array([[122, 105, 119, 123, 125],
       [140, 141, 127, 128, 122],
       [133, 120, 126, 127, 128]]) ==> 127

array([[107, 128, 106, 133, 130, 126],
       [144, 125, 144, 114, 115, 126],
       [107, 131, 106, 117, 121, 136]]) ==> 121

array([[134, 107, 104, 110, 132],
       [149, 110, 157, 127, 149],
       [145, 153, 118, 141, 150]]) ==> 141

array([[129, 114, 128, 129, 129, 132],
       [128, 104, 128, 129, 128, 129],
       [128, 106, 128, 129, 127, 127]]) ==> 127

array([[134, 119, 101, 111],
       [137, 116, 129, 155],
       [136, 101, 119, 101]]) ==> 119

array([[118, 108, 137, 157, 115, 108],
       [129, 142, 120, 133, 129, 144],
       [154, 126, 126, 145, 152, 128]]) ==> 152
---
[[107 130 129 151 137]
 [123 126 132 131 125]
 [139 122 127 136 118]] 151

[[149 127 128 136 138 126 152]
 [150 112 130 139 138 111 158]
 [128 122 129 129 128 123 130]] 126

[[142 100 138 128]
 [118 127 121 131]
 [114 125 119 133]] 138

[[129 149 112 111 123 138]
 [135 141 128 156 116 144]
 [135 111 149 139  98 147]] 123

[[138 117 137 135 129 123 142]
 [136 154 127 126 133 128 121]
 [133 113 108 128 128 124 113]] 123

[[116 138 129 144 115]
 [135 121 132 107 150]
 [124 130 127 132 125]] 144

[[123 121 128 110 132 130]
 [121 124 122 113 130 132]
 [127 129 150 123 116 128]] 132
---
107  149  146  151 -> 146

107  107  146  146  108  108  149
148  147  110  112  146  146  108
-> 110

107  119  115  121  122
103  114  127  128  134
132  124  154  128  128
-> 154

127  106  136  126  135
119  115  144  128  131
-> 144

108  150  110  149  107
135  122  134  122  134
112  145  114  144  112
-> 114

139  126  118  104 -> 118

156  153  130  102 -> 130
---
[[115 136 112 113 112]
 [151 117 153 151 153]] | 153

[[131 116 137 123 146 128]
 [115 129 127 125 155 136]
 [116 122 122 121 138 140]] | 121

[113 103 133 106 116] | 133

[136 106 115 128 131 146 127] | 131

[[129  99 102 142 120 129]
 [118 130 121 106 117 117]
 [117 123 123 108 100 117]] | 108

[[121 126 143 150 134 124]
 [126 129 136 125 129 129]] | 125
---
Q:
[[114 123 125 109 102]
 [119 147 113 149 151]]
A: 123

Q:
[[125 125 122 131 122]
 [120 130 103 136 119]
 [133 124 150 123 137]]
A: 130

Q:
[[141 122 122 115 125]
 [154 123 118 115 123]]
A: 122

Q:
[[131 127 133 136 122 107]
 [154 131 124 141 131 144]
 [109 125 136 135 128 143]]
A: 131

Q:
[[131 126 131 127 130]
 [141 126 123 113 120]
 [136 106 126 131 133]]
A: 126

Q:
[[141 151 146 158]
 [133 142 111 119]
 [146 134 138 148]]
A: 142

Q:
[[136 133 121 128 132 135 133]
 [134 131 126 125 125 144 128]
 [130 129 131 125 126 152 130]]
A: 131

Q:
[[143 118  98 133]
 [109 131 124 121]]
A: 118

Q:
[[102 127 114 150]
 [122 148 132 123]]
A: 127

Q:
[[150 126 132 124 121 132 117]
 [120 108 132 121 121 120 123]]
A: 126
---
157  133  142  138
124  146  110  130
out 157, 130

138  147  115  101
129  133  118  122
out 138, 122

123  127  137  117  127  131  141
124  125  107  141  123  112  125
out 123, 125

120  143  126  129  152  128  126
117  144  124  130  147  133  128
127  118  127  127  108  133  128
out 120, 128

109  112  156  151  132  110  132
112  112  128  126  114  142  117
139  136  127  128  129  129  130
out 109, 130

154  122  138  118  125  134  131 out 154, 131

108  122  126  147  109  115  131
142   99  132  122  124  134  141
118  112  134  109  108  128  113
out 108, 113

153  150  143  134  111  156
135  129  124  137  123  136
out 153, 136

106  129  124  140  125
106  123  128  132  127
out 106, 127

153  106  131  113 out 153, 113
---
128  123  128  129  139  105  118 -> 123
149  105  131  124  146  122 -> 105
112  105  137  135 -> 105
127  102  138  118  128 -> 102
 98  142  103  124 -> 142
132  129  149  144 -> 129
128  124  100  133  138  123  124 -> 124
---
[[114 156 107 134 113 124]
 [113 147 119 118 132 123]
 [124 131 145 128 146 137]] ⇒ 124

[[142 151 128 135 107 142 155]
 [150 135 127 140 107 138 153]
 [144 150 128 136 106 142 156]] ⇒ 144

[[133 131 125 125 120 119 140]
 [126 115 158 125 142 125 108]
 [132 124 137 125 125 126 116]] ⇒ 132

[[137 123 107 117 130 135]
 [130 135 139 113 125 133]
 [129 101 130 141 118 132]] ⇒ 129

[[125 127 123 115 116 124 123]
 [136 128 129 131 117 128 128]
 [135 120 128 119 107 130 122]] ⇒ 135

[[125 138 134 122 116 156]
 [136 134 133 130 142 146]
 [117 100 150 140 112 114]] ⇒ 117

[[139 133 143 115 115 116 119]
 [126 114 132 107 114 102 115]
 [118 133 133 132 135 121 124]] ⇒ 118

[[130 129 119 130]
 [125 134 123 136]
 [118 128 151 127]] ⇒ 118

[[127 151 127 121 120]
 [128 119 126 135 140]
 [126 121 125 132 141]] ⇒ 126
---
[136 104 112 133 113] -> 136, 104

[112 124 132 142 123 125 153] -> 153, 112

[[128 122 131 124 152]
 [139 130 129 137 139]] -> 152, 122

[[129 128 128 129 130 128]
 [132 133 139 126 156 144]
 [126 126 124 130 117 123]] -> 156, 117

[112  99 116 119 121 140] -> 140, 99

[136 150 149 155 150] -> 155, 136

[[125 124 115 124 122 129]
 [123 109 109 100 141 124]] -> 141, 100
---
151,109,131,149,140,150
130,129,134,116,139,146
-> 134

157,129,118,110
104,108,148,143
-> 148

132,116,125,132,135,129
146,122,144,105,129,140
-> 144

149,127,147,118,115,129,140
129,119,128,115,113,123,126
-> 128

144,110,126,138,141,124
123,146,126,154,113,118
-> 126

111,149,111,144,141
104,140,120,128,156
-> 120

141,128,121,154,146,117
137,129,113,149,141,119
-> 113

144,126,141,112
122,114,141,106
-> 141

125,130,126,99,123
115,141,147,129,123
-> 147
---
[156 136 155 123 121 134 145] result: 134

[[150 131 128 127 128]
 [122 141 133 127 129]
 [127 125 127 134 137]] result: 134

[[157 124 153 144]
 [150 116 133 137]] result: 133

[[108 101 142 115 148 109 121]
 [120 148 133 121 141 126 117]] result: 126

[122 108 106 147 130 125 123] result: 125

[116  99 154 119] result: 154

[151 126 135 105 137] result: 105

[155 143 135 121 125 158] result: 125
---
[132 128 126 101] >> 132
[115 100 143 147 142 136 127] >> 115
[120 118 106 154] >> 120
[142 143 116 100 118] >> 142
[115 131 150 101 143] >> 115
[120 158 124 118] >> 120
[153 109 137 138] >> 153
[131 116 119 151 148] >> 131
[136 104 134 121 142 123 106] >> 136
